Each row has a name. Each question is about the rows just above it.

gup: [156 180 152  99 143 116]
tete: [ 86  89  93  87 103 142]
Tasu: [127 107 157  99 139 163]
lati: [ 86  89  93  87 103 165]
kel: [ 89  86 121 108 117  89]
vebof: [158 119 165 161 129 142]
Shared by Tasu and gup: -> [99]
What are the next 3 entries after [89 86]? -> [121 108 117]
Whose row is [ 86  89  93  87 103 142]? -> tete
Give the next 3 entries after [ 86 121]. -> [108 117  89]
Whose row is [ 86  89  93  87 103 165]? -> lati

Latev: [132 130 130 118 102 129 118 130 128 127 130 138 128 131 128 130 125 133
 127 124 123 131 127 125 127 128 123 130 129 127 132 128 131 126 126 129
 125 131 129 129 135 129 127 128 131 123 134 124 129 132 126 127 129]
suri: [134 117  75 134 147 158 169 132 127 111 103 142 110 105 133 128 142  86
 116 136 170 136 131 142 145 136 158 107 132 130 132 118 102 129 118 130
 128 100 130 138 114 115 123 150 113 152  91 147 107  93 139 136 145]
balov: [136 111  71 134 149 163 177 133 126 108 101 139 107 102 133 129 142  82
 114 135 174 140 130 144 147 137 160 105 133 131 134 115  98 126 116 130
 130  97 132 140 123 131 129 128 127 135  86 149 101  87 139 137 148]
zura: [130 127 138 122 124 127 124 128 125 127 133 131 127 132 129 132 121 135
 126 121 122 131 127 124 127 125 120 129 128 127 136 126 134 122 125 129
 123 132 129 130 137 128 128 128 133 120 135 123 131 134 125 125 129]
Whose row is [134 117  75 134 147 158 169 132 127 111 103 142 110 105 133 128 142  86
 116 136 170 136 131 142 145 136 158 107 132 130 132 118 102 129 118 130
 128 100 130 138 114 115 123 150 113 152  91 147 107  93 139 136 145]? -> suri
What are the next 3 entries after [135 129 127 128 131 123]? -> [134 124 129]
Give the next 3 entries after [132 130 132 118 102 129 118 130 128 100 130 138]. -> [114 115 123]
The row with [132 130 130 118 102 129 118 130 128 127 130 138 128 131 128 130 125 133
 127 124 123 131 127 125 127 128 123 130 129 127 132 128 131 126 126 129
 125 131 129 129 135 129 127 128 131 123 134 124 129 132 126 127 129] is -> Latev

tiv: [135  81 110  93 109 115 164 106  89 146 185  98 182 126 129  87 107  87
  99 137 130 127  77 131 129 143  86  84  97 137 173  85 142 160 118 160
  72 149 180  71 179 120 120 125 123 142 143 118]
parot: [138 140 176 110 160 155 172 146 183  87 157 147 122 117  72 105  98 122
 105 174 124 159 160 129 110 168 146 107 187 131  79 165 169 180 146 145
 136 155  91 123 106 145 164  95 163  84 134 113]
rilu: [127 104  74 161  82  95 147 121  96 187  80  98 172 168 161 136  94 148
  80 150 147  94 132 111 149 164 169 186 157  91 118 129 142  79 183 186
  80 127 130 182 121 134 147 129 187 138  82  87]
siga: [ 89 118 128 167 157 116 123 101 159  89  78 103 139 131 167 107  93 150
 115  94 173 154 156 172 187 176 127 167 118  69  96  74 146  91 109 118
  94 101  97 136 144  98 105  75 149  73 151 170]
rov: [121  84 123 167 185  87 181 144  86 132 162 183 172  94 128 161 169 154
 101 147 163 152  98  89 118 128 167 157 114 123 101 159  86  88 102 163
  74 128 110 155  85 171 167 182  71 123 111 187]
kurig: [105 181 134 129 129 181  98 165  72 122 176 169 128 171  94  83 165 154
 126 169 139 125 127  83 177  94 137  81 156 111 105 103 152 133  82  73
 181  90  97 162  93 164 143 126  70 182  85  72]
pemol: [ 85 111 166  75 125 121 151  99 155 165 158 145 124 125 130 115 102 147
  69 128 156 153 100 173 163  89 107 102  72 139  91  71 162 134 140 142
 120 122 130 117 107 115  93 128 104  82 173 169]
godi: [ 85 153 105 113 116  70 129 155 127  80 132 129  81 164  92  91  71 110
 155 164 175 108 150 181 145  77  87 104 143 147 134 138  78 160 163  69
  95 188  90 154 139 162 144 109  77  77 177 173]
Give the next 3 entries after [126 169 139 125 127  83]. -> [177  94 137]
The next 3 entries after [ 94 101  97 136 144  98]: -> [105  75 149]
Give the next 3 entries after [ 89 118 128 167 157 114 123 101 159]. -> [ 86  88 102]
The next 3 entries after [ 69  96  74 146  91]: -> [109 118  94]
Whose row is [127 104  74 161  82  95 147 121  96 187  80  98 172 168 161 136  94 148
  80 150 147  94 132 111 149 164 169 186 157  91 118 129 142  79 183 186
  80 127 130 182 121 134 147 129 187 138  82  87]? -> rilu

taki: [133 126 133 139 114 124 137]
rofi: [126 131 123 161 128 129 128]
vozo: [123 127 131 134 121 127 131]
Bom: [139 124 133 135 125 126 132]
Vuti: [133 133 113 132 133 128 126]
nin: [124 121 145 123 124 128 127]
pedi: [129 118 141 132 114 123 138]
Lunez: [124 134 127 183 128 130 128]
Shared by pedi and Vuti: -> [132]
The one value in nin and pedi: -> [123]

vabo: [125 118 132 138 126 117 127 159 132 133 130 131 130 128 148 122 130 155
  73]
vopap: [122 119 120 137 120 135 130 117 121 132 129 132  85 117 136 130 125 139
 100]
zana: [152 123 142 115 125 134 130 132 128 145 122 145 170 121 128 136 139 161
 116]
The next 3 entries after [126 117 127 159 132 133]: -> [130 131 130]
Which row holds [125 118 132 138 126 117 127 159 132 133 130 131 130 128 148 122 130 155
  73]? -> vabo
Whose row is [152 123 142 115 125 134 130 132 128 145 122 145 170 121 128 136 139 161
 116]? -> zana
The row with [122 119 120 137 120 135 130 117 121 132 129 132  85 117 136 130 125 139
 100] is -> vopap
What are the next 3 entries after [123 142 115 125 134 130 132 128]? -> [145 122 145]
The next 3 entries after [ 85 117]: -> [136 130 125]

Saka: [134  95 139 120 132 158  87 141 128 142 129 120 101 165 114 100 129 112
 100 122 112 148 139 159  78 118 112 103 136 139 116 129 153 125 152 131
 119 141 151 164 162 135 115 128 155]
Taz: [136  93 138 112 139 153  85 143 123 140 127 119 101 171 118  99 135 111
  99 135 112 154 141 163  77 116 112 103 127 138 111 131 163 130 160 137
 118 141 154 169 165 138 115 128 162]
Kamad: [129 117 142 132 122 156 102 136 129 143 129 132 105 147 112 112 121 121
 107 112 116 135 141 146  96 123 117 111 146 139 131 128 131 120 140 124
 122 139 143 150 149 131 118 124 143]
kekiz: [128 131 134 143 122 161 118 133 138 138 134 130 118 146 112 116 121 126
 114 110 122 132 133 145  99 132 112 117 143 134 136 127 131 120 130 123
 118 137 135 143 151 128 125 133 129]
rufik: [130 115 146 118 126 132 107 133 117 139 122 134 108 131 120 122 122 123
 117 132 118 129 145 132 118 118 131 118 141 138 127 131 124 123 143 132
 132 133 139 140 130 135 118 116 143]
keru: [133  98 136 112 136 136  99 136 122 134 125 120 111 150 124 110 133 115
 112 138 118 143 137 146 100 117 123 113 127 134 112 131 149 130 149 136
 125 134 143 151 146 135 119 125 150]
Bamu: [128 129 138 113 130 127 131 129 116 132 121 135 127 125 133 138 126 131
 135 147 129 126 139 126 148 121 143 133 127 131 127 132 122 130 131 136
 138 129 130 129 125 133 127 115 129]
Gope: [128 128 135 129 125 134 122 130 127 133 127 132 121 129 123 126 124 128
 123 124 124 127 134 130 123 126 127 124 136 133 131 128 124 137 131 127
 128 131 131 132 130 129 125 125 131]
Mibi: [129 124 135 126 127 132 120 130 125 133 126 130 120 131 124 125 125 126
 123 127 138 129 134 131 122 125 132 124 134 132 128 129 127 126 133 129
 128 131 132 133 130 130 124 124 134]
Where do [129 117 142 132 122 156 102 136 129 143 129 132 105 147 112 112 121 121
 107 112 116 135 141 146  96 123 117 111 146 139 131 128 131 120 140 124
 122 139 143 150 149 131 118 124 143] appear? -> Kamad
The next 3 entries after [127 131 120 130 123 118 137 135 143 151 128]: -> [125 133 129]
The row with [128 128 135 129 125 134 122 130 127 133 127 132 121 129 123 126 124 128
 123 124 124 127 134 130 123 126 127 124 136 133 131 128 124 137 131 127
 128 131 131 132 130 129 125 125 131] is -> Gope

Fiso: [102 144 123 139  93]
Lesos: [107 144 125 141 103]
samap: [144 137 133 144  94]
kare: [111 143 140 144 107]
Nal: [141 107 124 137  94]
tamaz: [102 144 123 139 144]
sazag: [132 121 119 134 108]
pame: [122 128 120 141 143]
The one value in kare and tamaz: -> [144]
The one value in Lesos and samap: -> [144]
Which value is in both Nal and pame? -> [141]
The one value in kare and Nal: -> [107]
The one value in samap and kare: -> [144]

Nibiz: [122 122 120 124 124 120 115 119 124 124 114 130 116 117 123 124 132 120
 114 120 128]
mesig: [131 140 115 136 136 132 144 137 139 139 147 130 136 137 132 136 122 142
 116 141 129]
Bebi: [129 130 131 130 129 129 135 130 129 129 134 125 133 132 130 129 128 132
 134 133 125]
pak: [139 112 129 115 115 139 144 137 132 147 139 127 119 116 124 115 127 107
 106 105 126]
lapoz: [112 159 128 153 132 112 180 152 162 162 180 131 146 152 137 153 128 168
 114 170 133]
[139 112 129 115 115 139 144 137 132 147 139 127 119 116 124 115 127 107
 106 105 126] is in which row? -> pak
Give the next 3 entries after [120 124 124 120 115]. -> [119 124 124]
Whose row is [122 122 120 124 124 120 115 119 124 124 114 130 116 117 123 124 132 120
 114 120 128]? -> Nibiz
Give the next 3 entries after [130 136 137 132 136]. -> [122 142 116]
What are the next 3 entries after [132 144 137 139 139 147]? -> [130 136 137]
Where do [112 159 128 153 132 112 180 152 162 162 180 131 146 152 137 153 128 168
 114 170 133] appear? -> lapoz

Fuli: [128 109 129 127 132 127 126 125]
Kilog: [169 109 122 123 128 126 119 124]
sezif: [138 155 129 132 129 134 123 140]
Shared by sezif and Kilog: -> [123]
The next 3 entries after [129 132 129]: -> [134 123 140]
Where do [128 109 129 127 132 127 126 125] appear? -> Fuli
What are the next 3 entries after [129 127]? -> [132 127 126]

Rasut: [128 141 178 101]
pif: [136  88 120 171]
rif: [142  77 151 142]
serop: [136 104 104 176]
Zumip: [145  84 165 126]
gol: [138 128 113 128]
sir: [147 112 174 113]
vezed: [118 174 160 109]
botu: [130 160 171 103]
Mim: [128 120 179 104]
Where do [130 160 171 103] appear? -> botu
Which value is in both sir and gol? -> [113]
Whose row is [118 174 160 109]? -> vezed

podi: [164 160 118 165 120 168 118 116 129 132 124 119 149 137 127 117]
Tokin: [124 133 115 135 114 131 113 114 118 118 115 136 130 109 102 116]
Golet: [114 127 125 128 125 129 125 128 125 125 125 125 126 130 130 125]
pibo: [160 152 125 159 104 165 102 101 114 116 108 103 140 132 135 102]
lasu: [128 128 128 128 128 128 128 128 128 128 128 128 128 127 127 128]
Dotig: [125 127 125 127 124 126 124 124 125 125 124 124 126 122 121 125]
Votar: [170 164 109 171 111 176 109 107 123 126 116 110 150 135 108 109]
Which value is in both lasu and podi? -> [127]
Shared by Dotig and lasu: -> [127]
The one value in Dotig and pibo: -> [125]
Which row holds [170 164 109 171 111 176 109 107 123 126 116 110 150 135 108 109]? -> Votar
The next 3 entries after [170 164 109 171 111]: -> [176 109 107]
The one value in pibo and Dotig: -> [125]

Pon: [150 143 168  88 174 173 115 105 170 175 175 170  83  91  93 173  79 171
  80 108 175  79  80 170 156  78  86 144]
ludo: [146 152 176  80 181 180 122 111 178 181  90 178  76  94  95 176  83  97
  75 102 179  74 109 103 165  74  79 139]
Nur: [ 80  95  93 162  97  97  91 115  81 100 104  94 160 128 128 111 163 125
 158 122 107 154 158  80  92 153 162 142]
lov: [150 143 168  94 174 173 115 105 170 175 175 170  83  91  93 132  91  94
  80  98  91  79  80 111 156 110  86 144]
Whose row is [150 143 168  88 174 173 115 105 170 175 175 170  83  91  93 173  79 171
  80 108 175  79  80 170 156  78  86 144]? -> Pon
[146 152 176  80 181 180 122 111 178 181  90 178  76  94  95 176  83  97
  75 102 179  74 109 103 165  74  79 139] is in which row? -> ludo
Whose row is [150 143 168  94 174 173 115 105 170 175 175 170  83  91  93 132  91  94
  80  98  91  79  80 111 156 110  86 144]? -> lov

